Below is a small trained network, with its code and all its weights. Each question gives an input and a class and asks what happens when units are switched off, that is, made to give their printed mean instead of their output.

import numpy as np


def w(rows, s, z=0):
    codes = np.array(rows[::2]) - 128.0
    scale = np.full(codes.shape[1], s)
    scale[-1] = z or s
    return codes * scale


def norm(h):
    return h / np.sqrt((h * h).mean(-1, keepdims=True) + 1e-5)


def f(y):
    return y / 2 * (1 + np.tanh(0.7978845608 * (y + 0.044715 * y**3)))


def log_softmax(a):
    a = a - a.max(-1, keepdims=True)
    return a - np.log(np.exp(a).sum(-1, keepdims=True))


def net(x, mask):
    res = np.array(x, float).reshape(1, 5) / 4 @ E
    u = 0
    for l in range(4):
        y = f(norm(res) @ A[l][:, :-1].T + A[l][:, -1])
        res = res + np.where(mask[u : u + 6], y, B[l][:, -1]) @ B[l][:, :-1]
        u += 6
    return log_softmax(norm(res)[-1] @ U[:, :-1].T + U[:, -1])


A, B = {}, {}
E = w([
[237,63,45],'x0',
[125,129,127],'x1',
[105,41,150],'x2',
[80,94,2],'x3',
[128,126,126],'x4',
],0.0058)
A[0] = w([
[144,186,102,119],'L0N1',
[90,207,96,182],'L0N2',
[48,74,163,149],'L0N3',
[82,30,128,118],'L0N4',
[24,121,11,2],'L0N5',
[118,127,110,57],'L0N6',
],0.011,0.007)
B[0] = w([
[159,204,105,151],'L0N1',
[104,230,59,252],'L0N2',
[6,62,196,236],'L0N3',
[159,13,119,219],'L0N4',
[52,48,8,214],'L0N5',
[172,125,225,88],'L0N6',
],0.013,0.0034)
A[1] = w([
[161,171,192,243],'L1N1',
[189,123,250,66],'L1N2',
[55,128,152,4],'L1N3',
[216,101,144,90],'L1N4',
[187,118,130,33],'L1N5',
[150,155,177,145],'L1N6',
],0.017,0.0029)
B[1] = w([
[83,126,46,251],'L1N1',
[42,3,47,240],'L1N2',
[135,184,159,213],'L1N3',
[126,223,179,254],'L1N4',
[111,165,155,168],'L1N5',
[96,126,73,170],'L1N6',
],0.025,0.0031)
A[2] = w([
[162,99,110,59],'L2N1',
[255,125,157,106],'L2N2',
[59,144,211,5],'L2N3',
[117,68,113,172],'L2N4',
[153,42,244,38],'L2N5',
[160,62,96,150],'L2N6',
],0.018,0.0017)
B[2] = w([
[102,153,127,134],'L2N1',
[131,189,178,171],'L2N2',
[137,212,111,235],'L2N3',
[72,154,86,253],'L2N4',
[54,74,254,253],'L2N5',
[67,158,145,223],'L2N6',
],0.029,0.0045)
A[3] = w([
[113,72,96,251],'L3N1',
[92,90,223,5],'L3N2',
[161,217,154,179],'L3N3',
[191,228,251,148],'L3N4',
[251,197,54,106],'L3N5',
[54,232,204,75],'L3N6',
],0.017,0.0012)
B[3] = w([
[131,118,86,155],'L3N1',
[101,189,193,170],'L3N2',
[136,191,150,182],'L3N3',
[148,212,43,196],'L3N4',
[50,92,253,188],'L3N5',
[217,171,100,251],'L3N6',
],0.032,0.012)
U = w([
[73,89,13,125],'0',
[118,155,119,237],'1',
[220,198,114,149],'2',
[118,142,123,208],'3',
[75,146,196,92],'4',
[176,92,130,54],'5',
[239,28,136,2],'6',
[247,50,146,32],'7',
],0.014,0.0094)

Each question gives the input, the list of numbers given to net, and the class t.
The units are the neurons (one row each of A and B). Each row of codes is followed by its name. A weight is (code - 128) times the scale printed after its matrix; where a second scale follows, it is the last column's (A, B and U).
mask holds one flag per neuron, layer by layer. A switched-off neuron (its flag False) gives its mean, the last column of its row in B, instead of its output. The means were averaged over made-up inputs and are rounded, as every weight is.
A unit's drop is (log p(t) with every unit on - log p(t) with that unit switched off) / (log p(t) with every unit on - log p(t) with every unit switched off).
The circuit of an input: a set's keep is (log p(t) with only the set's units on - log p(t) with every unit switched off) / (log p(t) with every unit on - log p(t) with every unit switched off). Starting from the 12 units with the biggest drops (on a tie, the unit counted first), units are removed one at a time, each time the one whose removal leaves the highest keep (on an exact tie, the one counted first), for as long as the keep stays at least 0.8.
circuit, biggest first: the units of the circuit, biggest drop first
unit that matters most: the unit with the biggest drop
k most important neurons: the k neurons with the biggest drops, biggest first
top k neurons in layer l: the k neurons of layer l with the biggest drops, biggest first
drop when u is switched off: that unit's drop, to one decimal
input [-7,6,7,0,3], class 2: 2 most important neurons => L2N3; L1N3
input [-8,-5,-7,2,3], class 2: circuit, biggest first => L3N6
input [-5,2,-6,7,-5], class 0: circuit, biggest first => L0N5; L3N2; L3N3
input [-3,-3,-8,7,-3], class 4: 3 most important neurons => L2N5; L0N2; L1N2
input [2,5,-7,8,-1], class 0: 2 most important neurons => L0N5; L1N4
input [4,-5,-6,5,-5], class 4: top 3 neurons in layer 0 => L0N3; L0N4; L0N1
input [5,7,-8,0,-3], class 4: 3 most important neurons => L3N5; L2N5; L0N4
input [1,-4,6,4,5], class 4: 4 most important neurons => L2N5; L1N1; L0N2; L1N2
input [-5,-6,-7,1,0], class 4: 4 most important neurons => L2N5; L3N5; L2N6; L0N3
input [-2,-1,7,3,-3], class 4: 2 most important neurons => L0N4; L2N5
input [-6,-1,3,-5,-5], class 2: 4 most important neurons => L0N3; L1N3; L2N3; L3N6
input [-4,-6,-8,-4,-7], class 4: 4 most important neurons => L2N5; L1N2; L0N2; L3N5
input [-8,3,5,-8,6], class 0: 2 most important neurons => L1N2; L0N5
input [-7,6,5,5,-4], class 2: unit that matters most => L0N3
input [-7,0,-5,8,-8], class 0: 3 most important neurons => L0N5; L1N4; L2N3
input [-4,5,-6,3,5], class 4: 3 most important neurons => L2N5; L3N5; L2N6
input [6,-4,8,2,5], class 4: 2 most important neurons => L2N5; L0N4
input [-3,-1,-4,-6,4], class 0: 2 most important neurons => L0N5; L3N6
input [1,-2,-6,4,-4], class 4: top 2 neurons in layer 2 => L2N5; L2N4
input [-4,-2,-2,2,3], class 2: unit that matters most => L3N6
input [-5,-7,5,7,-2], class 0: 3 most important neurons => L0N5; L2N5; L3N5
input [-8,8,4,-2,-4], class 2: drop when L1N5 is switched off => 0.0
input [1,5,7,1,2], class 4: drop when L0N4 is switched off => 0.2
input [-5,-4,2,3,0], class 2: drop when L2N3 is switched off => -0.1
